Below is a small trained network, with its code and all its weights. Each question gives an input and a class and asks what happens when units are switched off, that is, made to give their printed mean instead of their output.

import numpy as np


def w(rows, s, z=0):
    codes = np.array(rows[::2]) - 128.0
    scale = np.full(codes.shape[1], s)
    scale[-1] = z or s
    return codes * scale


def norm(h):
    return h / np.sqrt((h * h).mean(-1, keepdims=True) + 1e-5)


def f(y):
    return y / 2 * (1 + np.tanh(0.7978845608 * (y + 0.044715 * y**3)))


def log_softmax(a):
    a = a - a.max(-1, keepdims=True)
    return a - np.log(np.exp(a).sum(-1, keepdims=True))


def net(x, mask):
    res = np.array(x, float).reshape(1, 5) / 4 @ E
    u = 0
    for l in range(3):
        y = f(norm(res) @ A[l][:, :-1].T + A[l][:, -1])
        res = res + np.where(mask[u : u + 12], y, B[l][:, -1]) @ B[l][:, :-1]
        u += 12
    return log_softmax(norm(res)[-1] @ U[:, :-1].T + U[:, -1])


A, B = {}, {}
E = w([
[15,157,140,186,229,72,98,142,133,114,79,90],'x0',
[129,89,249,55,140,27,7,88,2,154,175,177],'x1',
[81,187,153,39,161,246,149,229,50,143,56,197],'x2',
[250,138,127,180,224,139,152,99,145,194,106,144],'x3',
[162,237,162,136,100,141,68,38,178,61,32,197],'x4',
],0.0082)
A[0] = w([
[124,89,168,57,98,48,121,112,107,109,107,157,56],'L0N1',
[118,151,168,143,75,142,101,81,147,93,71,117,24],'L0N2',
[37,161,73,84,37,114,92,150,123,119,147,161,2],'L0N3',
[58,176,78,90,39,99,65,150,166,84,168,107,23],'L0N4',
[2,164,138,161,178,89,132,88,151,140,74,111,19],'L0N5',
[203,131,96,63,51,151,140,99,136,158,135,128,64],'L0N6',
[38,56,227,158,48,158,190,98,128,87,104,109,51],'L0N7',
[81,121,89,124,86,134,191,139,230,91,100,151,33],'L0N8',
[46,152,97,109,192,78,97,113,167,127,129,105,71],'L0N9',
[138,181,156,106,90,137,88,82,162,64,116,128,23],'L0N10',
[96,114,133,189,41,58,119,89,193,136,166,123,39],'L0N11',
[175,127,118,84,5,150,139,119,126,136,133,121,30],'L0N12',
],0.0091,0.0061)
B[0] = w([
[116,192,95,208,89,192,88,124,99,166,149,51,218],'L0N1',
[105,117,69,127,103,73,135,138,148,173,100,200,173],'L0N2',
[115,88,224,146,95,151,167,120,77,142,51,110,194],'L0N3',
[58,84,214,152,114,127,204,30,99,123,67,150,216],'L0N4',
[150,112,106,184,148,147,111,205,71,66,145,187,227],'L0N5',
[170,107,134,196,137,144,81,246,111,64,131,167,202],'L0N6',
[116,107,250,142,160,118,214,100,132,188,97,120,177],'L0N7',
[114,206,144,172,93,160,54,123,98,194,150,41,235],'L0N8',
[165,91,162,171,110,171,107,208,141,54,193,206,210],'L0N9',
[107,138,71,136,98,69,154,140,116,195,89,208,189],'L0N10',
[165,102,83,22,140,81,129,100,146,8,110,46,253],'L0N11',
[148,92,151,153,136,153,98,217,133,52,177,176,176],'L0N12',
],0.014,0.0043)
A[1] = w([
[115,112,142,112,110,129,152,97,105,144,101,117,118],'L1N1',
[184,123,158,140,199,125,144,105,169,161,103,145,18],'L1N2',
[85,70,102,106,107,111,182,161,122,162,185,114,80],'L1N3',
[195,140,141,135,176,137,155,104,134,157,116,127,48],'L1N4',
[80,163,134,6,144,190,126,139,138,114,106,154,26],'L1N5',
[137,173,122,111,123,134,130,92,156,113,99,179,45],'L1N6',
[174,122,156,83,54,166,149,102,154,130,187,171,16],'L1N7',
[136,139,125,148,127,151,124,141,94,153,117,130,112],'L1N8',
[102,134,176,92,112,103,73,103,123,138,166,157,34],'L1N9',
[135,94,84,159,113,153,170,76,92,142,149,191,97],'L1N10',
[141,145,151,93,115,106,82,102,82,145,153,135,77],'L1N11',
[103,160,103,140,82,183,169,118,189,124,134,107,1],'L1N12',
],0.02,0.0043)
B[1] = w([
[110,162,195,98,125,134,147,122,58,162,149,134,207],'L1N1',
[100,54,241,125,143,116,179,78,133,182,96,116,209],'L1N2',
[87,149,109,105,61,110,81,117,174,162,61,248,237],'L1N3',
[155,99,212,156,101,97,155,118,141,133,79,103,218],'L1N4',
[135,151,53,23,146,85,216,172,109,52,103,59,211],'L1N5',
[84,100,91,72,110,100,112,167,142,201,130,185,208],'L1N6',
[115,13,59,208,127,139,166,129,84,57,124,222,160],'L1N7',
[143,125,111,101,120,69,151,76,154,80,196,81,253],'L1N8',
[98,120,48,237,122,144,134,112,138,172,46,65,205],'L1N9',
[162,168,166,86,125,138,92,165,134,153,158,84,170],'L1N10',
[117,150,81,163,129,228,122,148,175,176,114,66,240],'L1N11',
[102,126,67,198,129,182,74,121,84,200,95,53,245],'L1N12',
],0.014,0.0056)
A[2] = w([
[184,127,154,113,166,140,133,114,154,153,123,125,66],'L2N1',
[145,160,177,93,107,117,79,172,162,97,142,129,186],'L2N2',
[58,153,136,164,253,87,108,144,141,110,117,144,4],'L2N3',
[101,148,105,114,108,103,113,126,151,175,145,172,61],'L2N4',
[142,190,133,79,162,118,161,155,82,107,161,109,128],'L2N5',
[120,160,101,137,139,166,123,103,143,169,139,104,87],'L2N6',
[150,112,99,136,133,62,108,33,173,112,155,104,18],'L2N7',
[135,170,125,141,127,104,104,99,68,172,189,105,62],'L2N8',
[125,185,109,121,114,118,110,96,152,157,79,209,25],'L2N9',
[143,168,122,97,132,102,132,110,158,137,99,133,119],'L2N10',
[106,95,131,92,144,160,113,126,150,152,163,140,31],'L2N11',
[175,148,190,133,194,93,128,143,139,151,144,117,112],'L2N12',
],0.021,0.0038)
B[2] = w([
[5,175,100,90,47,126,98,136,11,93,36,162,161],'L2N1',
[139,162,161,114,161,154,114,105,129,148,228,131,167],'L2N2',
[211,50,82,141,20,204,107,226,90,133,109,183,182],'L2N3',
[162,190,174,107,156,53,135,152,162,162,104,149,189],'L2N4',
[199,72,103,116,131,85,144,14,187,98,152,117,175],'L2N5',
[113,196,133,140,205,129,79,82,105,110,174,132,254],'L2N6',
[152,146,43,13,161,156,242,127,102,102,120,96,208],'L2N7',
[154,147,132,160,205,149,125,113,196,126,128,103,178],'L2N8',
[109,112,162,80,166,66,77,154,207,184,148,145,203],'L2N9',
[97,114,89,132,93,85,84,75,138,105,213,156,164],'L2N10',
[107,123,127,144,85,51,83,135,102,116,98,120,118],'L2N11',
[70,154,226,132,117,152,168,103,111,99,173,142,173],'L2N12',
],0.014,0.0087)
U = w([
[200,58,103,208,82,186,86,245,83,49,181,219,133],'0',
[104,194,64,239,164,189,61,107,103,183,129,55,140],'1',
[79,89,237,129,85,113,192,74,65,152,68,148,159],'2',
[170,101,10,40,140,82,193,92,133,62,143,95,75],'3',
[117,147,104,105,123,42,63,167,180,208,130,214,249],'4',
[165,152,180,121,177,109,120,92,147,104,255,126,40],'5',
],0.011,0.0019)

Each question gives the input, the list of numbers given to net, and the class t.
The units are the neurons (one row each of A and B). Each row of codes is followed by its name. A weight is (code - 128) times the scale printed after its matrix; where a second scale follows, it is the last column's (A, B and U).
mask holds one flag per neuron, layer by layer. A switched-off neuron (its flag False) gives its mean, the last column of its row in B, instead of its output. The means were averaged over made-up inputs and are rounded, as every weight is.
A unit's drop is (log p(t) with every unit on - log p(t) with that unit switched off) / (log p(t) with every unit on - log p(t) with every unit switched off).
The circuit of an input: a set's keep is (log p(t) with only the set's units on - log p(t) with every unit switched off) / (log p(t) with every unit on - log p(t) with every unit switched off). Starting from the 12 units with the biggest drops (on a tie, the unit counted first), units are removed one at a time, each time the one whose removal leaves the highest keep (on an exact tie, the one counted first), for as long as the keep stays at least 0.8.
circuit, biggest first: the units of the circuit, biggest drop first
k most important neurons: the k neurons with the biggest drops, biggest first
top k neurons in layer l: the k neurons of layer l with the biggest drops, biggest first
input [6,6,7,-2,7], class 3: circuit, biggest first -> L1N5
input [-5,-2,6,5,-4], class 3: top 4 neurons in layer 0 -> L0N7; L0N9; L0N5; L0N1
input [3,6,7,2,-7], class 3: circuit, biggest first -> L1N5; L2N5
input [-3,5,-4,-2,0], class 1: 3 most important neurons -> L0N1; L1N11; L1N8
input [0,7,-6,2,-7], class 1: top 3 neurons in layer 1 -> L1N11; L1N9; L1N6
input [1,-2,3,-3,-4], class 4: 2 most important neurons -> L1N3; L0N11
input [-5,-5,8,8,-4], class 2: 2 most important neurons -> L1N4; L0N11
input [-1,7,-8,2,-2], class 3: 2 most important neurons -> L0N11; L2N7
input [0,-4,2,-2,6], class 4: 2 most important neurons -> L0N10; L0N2
input [-6,-5,6,-7,0], class 2: top 4 neurons in layer 0 -> L0N3; L0N4; L0N9; L0N7
input [-2,-1,-6,-6,-5], class 2: top 4 neurons in layer 1 -> L1N1; L1N8; L1N3; L1N5
input [5,8,-1,7,7], class 1: 3 most important neurons -> L1N11; L1N9; L1N3
input [-2,-6,6,-7,5], class 2: 3 most important neurons -> L0N3; L0N4; L0N1
input [6,-6,-8,4,5], class 3: circuit, biggest first -> L2N7
input [6,-3,-6,-8,-5], class 2: top 2 neurons in layer 0 -> L0N4; L0N7
input [7,-4,7,-6,8], class 4: 3 most important neurons -> L0N2; L0N10; L1N6
input [2,6,2,6,-4], class 1: 2 most important neurons -> L1N11; L0N7
input [3,-4,7,2,-8], class 4: 2 most important neurons -> L1N3; L0N11
input [-8,-7,1,-2,5], class 0: 2 most important neurons -> L0N12; L0N6
input [-6,4,-6,4,-8], class 4: circuit, biggest first -> L1N3
input [-2,-2,-1,-8,-8], class 2: top 2 neurons in layer 0 -> L0N4; L0N3
